Below is a small trained network, with its code and all its weights. Each question gives an input and a target symbol and asks what happens when units are switched off, that is, made to give their printed mean instead of their output.

import numpy as np


def w(rows, s, z=0):
    codes = np.array(rows[::2]) - 128.0
    scale = np.full(codes.shape[1], s)
    scale[-1] = z or s
    return codes * scale


def norm(h):
    return h / np.sqrt((h * h).mean(-1, keepdims=True) + 1e-5)


def f(y):
    return y / 2 * (1 + np.tanh(0.7978845608 * (y + 0.044715 * y**3)))


def softmax(a):
    e = np.exp(a - a.max(-1, keepdims=True))
    return e / e.sum(-1, keepdims=True)


def log_softmax(a):
    a = a - a.max(-1, keepdims=True)
    return a - np.log(np.exp(a).sum(-1, keepdims=True))


def net(x, mask):
    ids = ['γεηστφ'.index(c) for c in x.split()]
    T = len(ids)
    res = E[ids] + P[:T]
    r = norm(res)
    for j in range(3):
        rows = slice(3 * j, 3 * j + 3)
        q, k, v = (r @ M[0][rows].T for M in (Q, K, V))
        z = softmax(np.where(np.tri(T) > 0, q @ k.T / 3**0.5, -1e9)) @ v
        o = O[0][rows]
        res = res + np.where(mask[j], z, o[:, -1]) @ o[:, :-1]
    y = f(norm(res) @ A[0][:, :-1].T + A[0][:, -1])
    res = res + np.where(mask[3:11], y, B[0][:, -1]) @ B[0][:, :-1]
    return log_softmax(norm(res)[-1] @ U[:, :-1].T + U[:, -1])


Q, K, V, O, A, B = {}, {}, {}, {}, {}, {}
E = w([
[134,105,188,163],'γ',
[152,130,254,96],'ε',
[164,150,133,199],'η',
[187,82,194,5],'σ',
[64,82,33,205],'τ',
[72,133,146,168],'φ',
],0.0094)
P = w([
[80,200,61,129],'0',
[152,254,237,77],'1',
[113,64,150,165],'2',
[100,152,170,210],'3',
[100,40,167,153],'4',
[126,107,239,98],'5',
],0.0063)
Q[0] = w([
[153,170,55,98],'head 0',
[70,50,158,203],'head 0',
[213,235,168,125],'head 0',
[163,87,172,155],'head 1',
[123,53,73,139],'head 1',
[103,57,211,182],'head 1',
[55,1,193,180],'head 2',
[54,117,175,149],'head 2',
[193,168,160,65],'head 2',
],0.0085)
K[0] = w([
[85,198,48,205],'head 0',
[148,131,219,17],'head 0',
[78,2,53,233],'head 0',
[20,119,185,165],'head 1',
[177,136,239,115],'head 1',
[97,51,237,235],'head 1',
[130,50,146,236],'head 2',
[139,50,61,133],'head 2',
[164,194,84,203],'head 2',
],0.0083)
V[0] = w([
[248,116,159,59],'head 0',
[157,134,63,167],'head 0',
[181,107,181,198],'head 0',
[44,33,127,92],'head 1',
[83,124,170,7],'head 1',
[158,80,216,185],'head 1',
[205,124,127,204],'head 2',
[255,126,208,101],'head 2',
[102,200,162,166],'head 2',
],0.0083)
O[0] = w([
[254,153,114,116,233],'head 0',
[120,82,63,168,6],'head 0',
[88,200,66,100,161],'head 0',
[82,124,193,210,113],'head 1',
[178,210,210,192,140],'head 1',
[29,163,117,101,254],'head 1',
[115,89,75,68,145],'head 2',
[87,168,88,78,150],'head 2',
[81,158,162,72,200],'head 2',
],0.0085,0.0048)
A[0] = w([
[191,104,83,130,18],'neuron 0',
[70,138,196,140,43],'neuron 1',
[148,105,175,117,147],'neuron 2',
[86,129,105,254,128],'neuron 3',
[115,143,90,149,2],'neuron 4',
[110,120,82,84,151],'neuron 5',
[121,219,115,173,88],'neuron 6',
[91,135,154,113,178],'neuron 7',
],0.011,0.0045)
B[0] = w([
[61,96,122,152,108],'neuron 0',
[50,152,157,186,209],'neuron 1',
[163,153,82,147,199],'neuron 2',
[93,68,254,132,170],'neuron 3',
[103,170,211,83,93],'neuron 4',
[180,106,85,114,183],'neuron 5',
[152,146,150,15,182],'neuron 6',
[118,127,77,196,254],'neuron 7',
],0.0091,0.0038)
U = w([
[67,185,86,137,40],'γ',
[149,254,173,60,58],'ε',
[141,107,52,53,150],'η',
[244,181,149,86,250],'σ',
[165,22,182,161,193],'τ',
[92,103,185,172,73],'φ',
],0.01,0.0026)

Each question gives the input, a string of symbols that net reads in full, and the target symbol t.
The units are the heads (3 rows each of Q, K, V and O) and the neurons (one row each of A and B). Each row of codes is followed by its name. A weight is (code - 128) times the scale printed after its matrix; where a second scale follows, it is the last column's (O, A, B and U).
mask holds one flag per unit, heads first, then neurons. A switched-off unit (its flag False) gives its mean, the last column of its rows in O or B, instead of its output. The means were averaged over made-up inputs and are rounded, as every weight is.
A unit's drop is (log p(t) with every unit on - log p(t) with that unit switched off) / (log p(t) with every unit on - log p(t) with every unit switched off).
The circuit of an input: a set's keep is (log p(t) with only the set's units on - log p(t) with every unit switched off) / (log p(t) with every unit on - log p(t) with every unit switched off). Starting from all 11 units, units are removed one at a time, each time the one whose removal leaves the highest keep (on an exact tie, the one counted first), for as long as the keep stays at least 0.8.
units of the circuit, in order: the units of the circuit, biggest drop first
top k neurons: the k neurons with the biggest drops, biggest first
which heads matter: for each layer, one digit per head in row order, 1 if its drop is at least 0.15 and else 0, layers parted by /
drop of u: that unit's drop, to one decimal
input ε η φ η, target φ: units of the circuit, in order : [head 0; neuron 3]
input η φ τ ε τ η, target τ: units of the circuit, in order : [head 2; head 1]
input γ ε ε ε ε τ, target ε: top neuron : [neuron 6]
input η ε γ σ η γ, target η: units of the circuit, in order : [head 2; head 1]
input ε η η τ, target η: units of the circuit, in order : [head 1; neuron 5]
input σ σ γ, target γ: which heads matter : 011
input σ φ σ φ, target σ: which heads matter : 100
input η ε φ σ, target φ: units of the circuit, in order : [head 0; head 1]
input σ γ τ η, target τ: units of the circuit, in order : [neuron 3; head 1; head 2]
input τ σ η τ η γ, target η: which heads matter : 010
input γ φ φ ε, target φ: which heads matter : 000
input ε η η φ, target η: units of the circuit, in order : [head 1; head 2]
input τ ε σ τ, target σ: which heads matter : 100
input ε ε η τ, target η: which heads matter : 011
input γ τ σ ε τ σ, target τ: which heads matter : 111
input σ σ φ η, target φ: units of the circuit, in order : [head 1; neuron 3]
input η ε φ σ ε τ, target ε: units of the circuit, in order : [head 0]
input ε ε γ φ ε, target γ: which heads matter : 010
input ε ε γ τ γ η, target γ: which heads matter : 010
input η ε τ, target τ: units of the circuit, in order : [head 2]
input ε σ η ε γ, target γ: top 2 neurons : [neuron 6; neuron 7]
input γ τ τ σ, target τ: drop of head 2 : 0.3
input η σ γ η η φ, target η: drop of head 2 : 0.6
input ε γ η σ, target η: drop of head 1 : 0.1
